[[133 134 117 104 136 116 116 128]
 [138 143 140 113 147 126 130 128]
 [133 142 118 139 143 116 119 128]
 [123 132 143 114 127 142 138 128]
 [131 133 144 110 133 140 133 128]]
->
[[133 138 133 123 131]
 [134 143 142 132 133]
 [117 140 118 143 144]
 [104 113 139 114 110]
 [136 147 143 127 133]
 [116 126 116 142 140]
 [116 130 119 138 133]
 [128 128 128 128 128]]

[[136 130 129 136 145]
 [146 134 122 114 115]
 [141 147 145 138 131]
 [145 136 128 128 135]
 [137 146 152 148 138]
 [153 146 136 122 115]
 [148 152 148 137 125]
 [130 136 147 151 148]
 [128 141 147 146 138]
 [129 129 136 145 151]
 [148 144 137 130 128]
 [134 122 113 115 123]]
->
[[136 146 141 145 137 153 148 130 128 129 148 134]
 [130 134 147 136 146 146 152 136 141 129 144 122]
 [129 122 145 128 152 136 148 147 147 136 137 113]
 [136 114 138 128 148 122 137 151 146 145 130 115]
 [145 115 131 135 138 115 125 148 138 151 128 123]]

[[112 124 134 148 131 146]
 [112 124 132 148 127 128]
 [112 124 132 148 127 128]
 [115 105 153 143 147 138]
 [112 107 147 126 129 143]
 [135 107 132 146 143 124]
 [130 107 128 126 143 124]]
->
[[112 112 112 115 112 135 130]
 [124 124 124 105 107 107 107]
 [134 132 132 153 147 132 128]
 [148 148 148 143 126 146 126]
 [131 127 127 147 129 143 143]
 [146 128 128 138 143 124 124]]

[[130 135 131 131 122 123 133 122 122]
 [140 132 130 134 118 125 134 137 134]
 [142 127 133 138 116 127 139 138 132]
 [128 131 124 124 136 118 122 139 138]
 [126 137 124 123 136 114 121 133 134]
 [123 115 126 125 131 152 124 133 132]]
->
[[130 140 142 128 126 123]
 [135 132 127 131 137 115]
 [131 130 133 124 124 126]
 [131 134 138 124 123 125]
 [122 118 116 136 136 131]
 [123 125 127 118 114 152]
 [133 134 139 122 121 124]
 [122 137 138 139 133 133]
 [122 134 132 138 134 132]]

[[126 123 124 117 131 130 103 124]
 [119 137 129 121 127 132 138 135]
 [114 132 129 127 129 133 125 137]
 [134 130 125 131 128 127 124 120]
 [138 124 128 143 130 130 130 133]
 [123 111 129 138 123 137 117 132]
 [124 130 128 141 129 140 130 133]
 [136 119 133 139 132 136 138 138]
 [132 125 131 127 130 135 132 133]]
->
[[126 119 114 134 138 123 124 136 132]
 [123 137 132 130 124 111 130 119 125]
 [124 129 129 125 128 129 128 133 131]
 [117 121 127 131 143 138 141 139 127]
 [131 127 129 128 130 123 129 132 130]
 [130 132 133 127 130 137 140 136 135]
 [103 138 125 124 130 117 130 138 132]
 [124 135 137 120 133 132 133 138 133]]

[[155 135 123 128 120 115 137 146]
 [137 119 117 127 108 108 121 125]
 [125 137 136 129 138 137 136 116]
 [141 137 137 126 138 145 149 110]
 [117 130 126 117  99 157 108 136]
 [124 121 109 150 117 134 128 129]]
->
[[155 137 125 141 117 124]
 [135 119 137 137 130 121]
 [123 117 136 137 126 109]
 [128 127 129 126 117 150]
 [120 108 138 138  99 117]
 [115 108 137 145 157 134]
 [137 121 136 149 108 128]
 [146 125 116 110 136 129]]

[[136 139 142 127 104 132 126 118 108 126 123 133 121 103 127]
 [140 126 129 141 120 131 119 115 120 133 140 128 137 114 146]
 [130 130 130 138 104 131 121 110 110 127 122 139 116 108 132]
 [119 133 125 127 133 133 135 127 129 121 124 112 128 121 126]
 [111 147 134 133 115 148 125 116 111 137 110 126 116  99 125]]
->
[[136 140 130 119 111]
 [139 126 130 133 147]
 [142 129 130 125 134]
 [127 141 138 127 133]
 [104 120 104 133 115]
 [132 131 131 133 148]
 [126 119 121 135 125]
 [118 115 110 127 116]
 [108 120 110 129 111]
 [126 133 127 121 137]
 [123 140 122 124 110]
 [133 128 139 112 126]
 [121 137 116 128 116]
 [103 114 108 121  99]
 [127 146 132 126 125]]
---
[[128 143 129 126 106 113 130 130 143 125]
 [125 130 127 142 104 133 125 132 106 135]
 [130 138 122 121 116 127 128 128 133 125]
 [123 126 125 133 120 129 129 130 136 132]
 [144 110 131 131 139 123 126 130 122 128]
 [133 129 131 123 134 134 127 126 107 131]
 [129 149 131 132 138 122 124 124 103 133]
 [123 136 127 121 151 127 130 134 108 129]]
->
[[125 143 130 130 113 106 126 129 143 128]
 [135 106 132 125 133 104 142 127 130 125]
 [125 133 128 128 127 116 121 122 138 130]
 [132 136 130 129 129 120 133 125 126 123]
 [128 122 130 126 123 139 131 131 110 144]
 [131 107 126 127 134 134 123 131 129 133]
 [133 103 124 124 122 138 132 131 149 129]
 [129 108 134 130 127 151 121 127 136 123]]

[[111 107 130 105 110 111]
 [122 116 113 136 147 148]
 [117 108 126 139 149 139]]
->
[[111 110 105 130 107 111]
 [148 147 136 113 116 122]
 [139 149 139 126 108 117]]

[[131 126 123 129]
 [112 139 154 127]
 [143 117 103 129]]
->
[[129 123 126 131]
 [127 154 139 112]
 [129 103 117 143]]

[[127 140 137 135 143 126 133 118 127 127 120 138 129]
 [127 151 137 124 128 125 133 118 132 139 121 122 120]
 [127 118 125 124 122 124 133 130 132 127 120 122 129]
 [127 103 137 124 128 118 133 118 133 104 120 114 129]
 [127 127 137 124 126 124 133 119 132 127 120 116 110]]
->
[[129 138 120 127 127 118 133 126 143 135 137 140 127]
 [120 122 121 139 132 118 133 125 128 124 137 151 127]
 [129 122 120 127 132 130 133 124 122 124 125 118 127]
 [129 114 120 104 133 118 133 118 128 124 137 103 127]
 [110 116 120 127 132 119 133 124 126 124 137 127 127]]

[[109 131 152 125 128 131 147 116]
 [142 143 106 139 107 118 147 125]
 [150 122 113 122 132 147 111 122]
 [134 144 148 145 124 123 148 139]
 [146 133 129 141 143 107 151 149]
 [149 152 140 152 129 128 117 127]
 [147 116 148 134 118 130 129 104]
 [121 149 117 113 139 129 106 137]
 [137 111 126 111 128 128 130 136]]
->
[[116 147 131 128 125 152 131 109]
 [125 147 118 107 139 106 143 142]
 [122 111 147 132 122 113 122 150]
 [139 148 123 124 145 148 144 134]
 [149 151 107 143 141 129 133 146]
 [127 117 128 129 152 140 152 149]
 [104 129 130 118 134 148 116 147]
 [137 106 129 139 113 117 149 121]
 [136 130 128 128 111 126 111 137]]

[[142 124 119]
 [137 105 147]]
->
[[119 124 142]
 [147 105 137]]

[[142 116 136 138]
 [133 136 123 121]
 [144 136 122 138]
 [131 106 132 121]
 [130 128 109 125]
 [125 113 129 138]
 [130 136 142 118]
 [132 128 138 124]
 [135 115 145 116]]
->
[[138 136 116 142]
 [121 123 136 133]
 [138 122 136 144]
 [121 132 106 131]
 [125 109 128 130]
 [138 129 113 125]
 [118 142 136 130]
 [124 138 128 132]
 [116 145 115 135]]
